In the rows, zero is written as 128.
[137 128 123 126 223 167 124 106 147 122 134 164 138  57 147  97 166 136
 137 129 128  92  91 174 129 159 135 114 132 153 127 157 123 133 158  93
 151] => Q_422
[188 110 140 107 129 118 125 130 150 101 109 106 127 112 158 101 123 136
  51 109 111 134 190 155 163 144 133 103 149 128 122 158 189 147 171  92
 168] => Q_521
[158 107 133 118 120 128 116 134 161 100  94 114 119 124 150 116 115 128
  57 106  91 107 179 134 144 149 143 102 153 141 104 153 195 145 161  91
 166] => Q_786
[163 118 128 123 135 139 108 137 153  98 104 106 118 107 165 131  95 100
  87 105 122 134 206 133 133 140 155 113 149 130 129 161 168 141 158 117
 131] => Q_130
[141 107 127 120 136 141 121 147 154  92 112  92 130 112 168 133 110 111
  65 112 110 125 179 129 133 146 144 101 145 134 116 159 166 146 146 112
 146] => Q_768
[168 105 131 104 123 132 129 138 149  97 103 107 123 124 155 121 120 110
  56 114  97 126 186 129 140 140 143 106 148 146 107 154 189 161 153  95
 134] => Q_768
[142 128 123 128 188 149 128 120 150 147 131 174 135  70 153 120 161 137
 138 128 111  94 116 177 144 167 138 156 145 166 132 155 106 115 128  90
 165] => Q_52
[112 137 148  88 101 141 145 149 160 123 109 133 143 171  59 129 108 117
 217 155  60 138 170 122 174 123 124 159 166  97 121 165 106 100 135 153
 151] => Q_52
[165 119 123 120 214 172 153 111 144 132 132 169 137  73 160 109 180 127
 134 101 108 102  88 172 129 146 131 119 135 165 137 148 127 130 138  79
 138] => Q_574
[166 112 115 116 112 121 117 134 157 114 106 111 140 101 152 126 102 132
  54 133 103 117 217 143 163 152 142 126 158 140 126 166 169 143 153  87
 162] => Q_52
[137 125 140 117 219 169 146 124 138 127 139 148 140  93 173 100 160 129
 137 113 130  98  89 174 146 145 141 127 143 174 122 136 113 128 146  88
 139] => Q_152
[181 105 113 110 117 147 138 129 160  99 106 100 152 117 164 135 108 114
  60 109 100 118 170 145 147 130 140 101 148 135 143 158 177 144 156  82
 147] => Q_574
[118 134 180  96 125 139 137 151 143 100 114 138 135 174  68 129 134 126
 233 123  54 147 148 121 172 130 125 131 153  99 124 169 135 125 153 158
 137] => Q_786
[175 118 138 115 115 128 122 130 154  95 104 113 129 111 164  94 116 130
  54 118 122 118 196 152 148 135 142 102 146 123 118 151 186 146 167  98
 172] => Q_521
[138 154 105 134 124 128 124 115 133 120 151 139 211 136 115 124  89 127
 187 142 144  18  88 154 116  41 120 160 146 134  84 163 169 193 158 125
 121] => Q_673
[148 126 113 107 100 131 113 140 151 110 100 112 149 116 136 123  88 134
  71 138  92  80 214 135 143 128 142 117 157 151 103 156 174 152 148  97
 190] => Q_52
[153 120 107 110 111 131 103 125 149  92  98 110 137 112 143 101 110 135
  67 134 107  87 178 128 140 132 130  99 144 132 117 152 180 164 158  97
 154] => Q_422
[164 127 118 117 214 149 174 123 169 124 118 176 129  93 140 101 161 128
 135 101 138  99  79 195 152 148 141 138 138 164 111 147 139 108 130  85
 152] => Q_946
[181 108 118 100 107 156 134 128 148  99  92 111 129 120 150 115 113 109
  68 116  94 112 193 132 133 118 147  98 143 136 131 154 183 143 161  86
 142] => Q_574
[175 131 112  94 119 129 132 144 153 106 100 112 137 128 152 117 102 139
  78 116 110  76 195 148 151 128 155  95 141 140  94 138 189 160 136 107
 163] => Q_946
[143 141 104 147 137 115 121 116 130 129 142 139 197 121 102 126  83 121
 191 120 142  36 100 154 103  69 146 144 153 139 103 153 181 186 171 135
 119] => Q_130
[132 129 159  89 106 165 149 154 150  93 118 128 160 175  65 119 115 100
 252 122  45 131 162 121 155 126 129 129 153  85 135 171 129 136 134 146
 141] => Q_574
[135 147  92 133 144 117 128 120 130 144 147 139 205 129  86 125  90 136
 174 137 124   6 108 152 140  80 118 167 153 155  88 171 171 193 170 101
 169] => Q_52
[152 137  94 124 139 137 133 128 114 122 141 133 213 112 121 137  99 129
 189 131 133  32  99 152 108  40 117 121 132 136 118 169 172 178 187 127
 119] => Q_574
[140 110 141 136 209 144 135 122 149 125 131 158 131  78 162 115 165 146
 133  95 113 103  75 171 131 163 130 121 142 163 123 152 135 120 145 100
 157] => Q_786
[167 108 121 109 111 126 118 132 142 117  99 112 114 114 132 115 105 124
  71 125  91 108 224 141 151 150 144 127 152 158 124 172 175 144 152  77
 178] => Q_52
[169 128 123 110 213 147 161 128 165 128 130 158 141  99 152 115 157 127
 154  98 120  89  79 190 156 155 152 133 143 161 111 150 126 122 123  92
 157] => Q_946
[125 139 112 136 126 106 116 135 109 138 169 130 214 128 137 139  78 141
 209 142 157  69 106 146 124  74 115 160 120  93 147 139 128 188 172 152
 130] => Q_425
[148 132 137 125 210 171 125 119 147 115 148 171 139  67 174 107 158 132
 149 119 138 103  94 176 128 147 129 144 132 146 122 158 109 132 130 102
 125] => Q_673
[144 134 107 127 136 102 118 128  96 146 166 140 201 126 135 131  83 145
 193 141 157  65 104 146 120  61 108 155 116 106 141 134 142 197 172 139
 121] => Q_425
[158 121 132 127 201 156 139 105 160 122 118 176 115  59 171 106 160 129
 127  94 139 104  94 179 122 154 138 135 143 166 144 142 142 130 142  86
 124] => Q_130
[124 132 152  98 106 157 157 148 153 110 118 119 149 171  80 139 131  98
 236 134  59 164 149 118 162 114 135 129 155  82 148 163 105 104 137 165
 116] => Q_574
[132 118 145 135 224 161 151 126 150 126 146 162 135  75 172 122 183 120
 142 110 123 122  88 172 136 177 140 139 135 160 128 155 115 131 142 107
 134] => Q_768
[146 133 115 127 223 158 153 130 152 141 139 166 127  75 155 109 163 131
 157 110 142  99  95 193 140 168 146 131 119 147 126 144 106 110 134 109
 130] => Q_946
[157 149  86 122 130 109 130 146 121 126 135 130 209 132 114 139  84 113
 202 131 157  31  91 156 126  34 130 147 130 126  95 162 164 171 168 144
 102] => Q_946
[156 121 137 124 213 156 133 118 141 130 152 156 136  83 179 123 161 134
 137 107 124 117  82 177 143 159 123 140 135 162 128 158 106 142 124  98
 126] => Q_673
[142 118 139 135 212 155 127 119 148 133 142 172 137  74 157 108 162 144
 145 109 115  98  76 169 127 171 129 131 132 142 124 139 124 128 146 105
 131] => Q_786
[165 121 115 110 108 118 120 129 155 115 102 108 142 111 148 126 108 134
  51 135 102 109 211 137 161 131 144 124 162 149 117 160 170 141 155  88
 162] => Q_52
[168 113 135 106 125 131 130 131 151 100 109 108 134 113 173 132 128 121
  48 123 105 126 193 139 150 139 146 108 147 140 119 155 190 159 157  96
 127] => Q_768
[101 152 176  74 104 157 138 150 144 107 108 119 140 204  74 120 116 103
 235 138  73 125 155 112 163  94 126 139 155  99 113 139 116 103 133 144
 125] => Q_152
[150 113 125 103 118 144 119 137 148  96 102 104 128 113 160 124 109 125
  54 123  98  97 191 131 127 131 150  93 144 142 104 144 188 163 151 103
 151] => Q_768
[169 116 126  96 105 115 113 121 156 110 115 110 146 135 156 108  83 134
  74 128 104 110 200 138 134 116 151 106 153 117 123 126 180 162 140  90
 186] => Q_425
[130 141 111 128 158 133 125 133 115 117 150 115 205 139 116 111  95 120
 197 116 142  11  82 149 135  63 128 145 149 154  95 161 165 194 180 102
 135] => Q_152
[148 138 113 148 141 122 136 126 111 126 154 143 209 118 129 105  96 150
 167 141 163  39  91 172 124  66 119 137 127 123 113 155 162 184 190 145
 140] => Q_521
[180 116 129 109 121 122 115 129 156  97 100 107 130 110 159 132  99 116
  61 103 115 137 197 139 148 137 149 108 159 138 127 152 194 157 162 103
 131] => Q_130
[122 120 159 106 118 140 143 151 163  98 103 133 122 182  67 114 119 108
 216 126  62 147 136 116 169 122 131 134 166  91 113 172 134 110 151 156
 137] => Q_786
[106 147 176  71 117 166 139 151 149 105 106 112 136 198  67 114 112  93
 238 132  71 122 162 115 165 103 134 139 159  98 107 153 121 108 148 136
 131] => Q_152
[142 120 113 124 132 137 108 151 153 109 113 106 132  97 151 131  99 117
  78 129 108 119 218 139 158 162 135 133 148 137 129 178 146 131 152 102
 178] => Q_52
[145 119 145 111 226 167 147 123 140 127 138 148 130  92 169 100 166 130
 146 101 125  96  81 181 152 156 135 135 144 178 131 147 116 124 149  72
 147] => Q_152
[141 121 140 110 215 163 142 131 131 129 141 146 134  92 175 100 162 131
 143 108 122 103  87 171 148 150 127 132 139 175 130 138 111 135 142  88
 136] => Q_152
[158 110 119 122 104 128 111 136 153  95  98 112 136 128 159 115  99 137
  54 122 101  91 178 132 135 128 146  96 148 134 109 149 189 153 169 107
 147] => Q_786
[148 117 128 111 203 142 144 108 157 134 134 169 124  81 164  97 153 139
 135 113 133 127  98 180 138 139 126 138 137 139 155 134 117 124 143  82
 161] => Q_425
[151 122  83 142 134 138 141 132 110 133 150 130 219 112 128 137  90 126
 187 132 139  46  84 156 121  65 114 132 123 124 140 166 150 194 187 136
  92] => Q_574
[144 121 147 130 196 141 136 116 141 109 143 160 127  85 177 108 182 162
 110  94 111 107  84 167 129 180 120 125 127 172 145 139 126 131 145  84
 140] => Q_786
[137 138 132 124 200 147 139 115 148 131 137 174 138  74 155 112 176 159
 111 121 110  98 119 179 145 178 124 152 138 182 137 145 105 113 133  77
 173] => Q_52
[118 150 115 138 136 127 127 142  99 129 158 123 221 127 148 139  95 136
 182 147 168  50  88 148 138  57 118 150 127 135 122 137 138 180 177 145
  96] => Q_152
[137 121 118 134 224 165 126 105 143 133 144 168 141  61 148  93 162 129
 151 128 130  99  84 178 123 177 119 126 120 143 139 155 110 134 144  96
 125] => Q_422
[111 132 154  99  95 140 131 158 147 115 123 125 155 179  50 128  95 120
 244 145  54 123 174 120 171 146 130 160 161  89 127 171 102 123 128 156
 161] => Q_52
[122 143 172  79 129 136 128 154 144 104 129 131 135 165  84 125 117 111
 251 136  68 172 188 120 174 113 136 138 157  76 144 162 114 133 141 158
 171] => Q_425
[134 133 130 124 206 153 142 121 149 123 138 164 141  66 166 113 169 154
 113 118 115  99 122 183 144 179 128 144 139 185 142 158 101 115 143  79
 175] => Q_52
[130 120 133 138 205 160 120 127 149 124 138 168 137  64 157 108 156 135
 141 111 124 102  82 169 114 167 126 130 124 138 128 143 119 118 154 108
 128] => Q_786
[145 132  95 131 144 103 114 120 119 136 164 126 197 130 111 112  82 129
 196 124 141  49  97 146 126  67 117 153 138 110 130 150 156 209 167 113
 140] => Q_425
[116 138 164  93 111 147 132 147 158 101 109 133 136 193  63 114 108 104
 231 138  58 123 156 110 145 101 127 133 157  82 100 164 138 108 150 162
 129] => Q_786
[184 124 123  94 119 127 130 146 149 106  87 119 111 123 147 116 121 110
  96 105 114 105 198 142 149 130 157 117 136 141 103 151 184 138 145  93
 145] => Q_946
[132 138 102 157 127 112 123 123 134 119 147 135 210 137 112 121  90 132
 185 134 141  18  77 142 112  54 129 145 147 125  93 162 179 180 183 137
 124] => Q_786
[158 116 126 121 212 139 141 106 145 143 155 153 140  96 166 103 143 128
 142 115 120 130 105 180 142 150 138 132 139 142 155 142 109 148 136  86
 152] => Q_425
[115 143 163  88 108 171 153 152 154  90 114 132 149 178  73 128 127 104
 242 132  52 147 167 118 152 118 126 126 149  86 142 161 113 104 126 156
 141] => Q_574
[158 129 144 121 210 154 133 109 141 124 147 166 111  81 177 110 186 142
 131 103 124 116  94 169 143 163 127 143 136 169 127 154 114 139 123  84
 130] => Q_673
[149 126 133 126 215 169 126 118 138 122 148 171 123  58 161  99 160 129
 148 115 138 110 104 176 124 153 125 140 125 152 121 163 116 140 144  97
 116] => Q_673
[108 150 152  81  83 152 126 146 149 128 107 144 147 181  51 130  95 113
 228 161  60 111 183 118 152 115 119 161 148  85 117 150 110 106 122 151
 144] => Q_52
[140 141 112 156 135 116 135 119 126 121 160 130 214 130  92  93  89 131
 192 134 153  27  83 166 111  61 136 143 145 119  96 158 171 181 181 134
 159] => Q_521
[156 115 122 128 224 181 157 114 155 131 138 165 153  70 153 108 162 123
 144 107 112 105  90 186 121 157 137 114 135 154 137 156 119 116 147  88
 139] => Q_574
[132 116 125 131 211 146 132 109 151 124 132 163 124  62 144  98 180 143
 137 107 128 107  69 171 135 186 107 134 129 156 143 151 121 127 136  81
 152] => Q_422
[148 119 115 134 218 182 148 114 150 133 143 168 151  57 155 106 165 125
 153 112 112 100  88 189 114 159 138 116 129 150 148 152 111 121 144  91
 130] => Q_574
[168 125 139 107 119 132 122 127 167  84 118  96 139 120 180 133 112 124
  63 117 119 126 188 141 160 130 136 125 156 135 116 167 176 148 143  92
 147] => Q_673
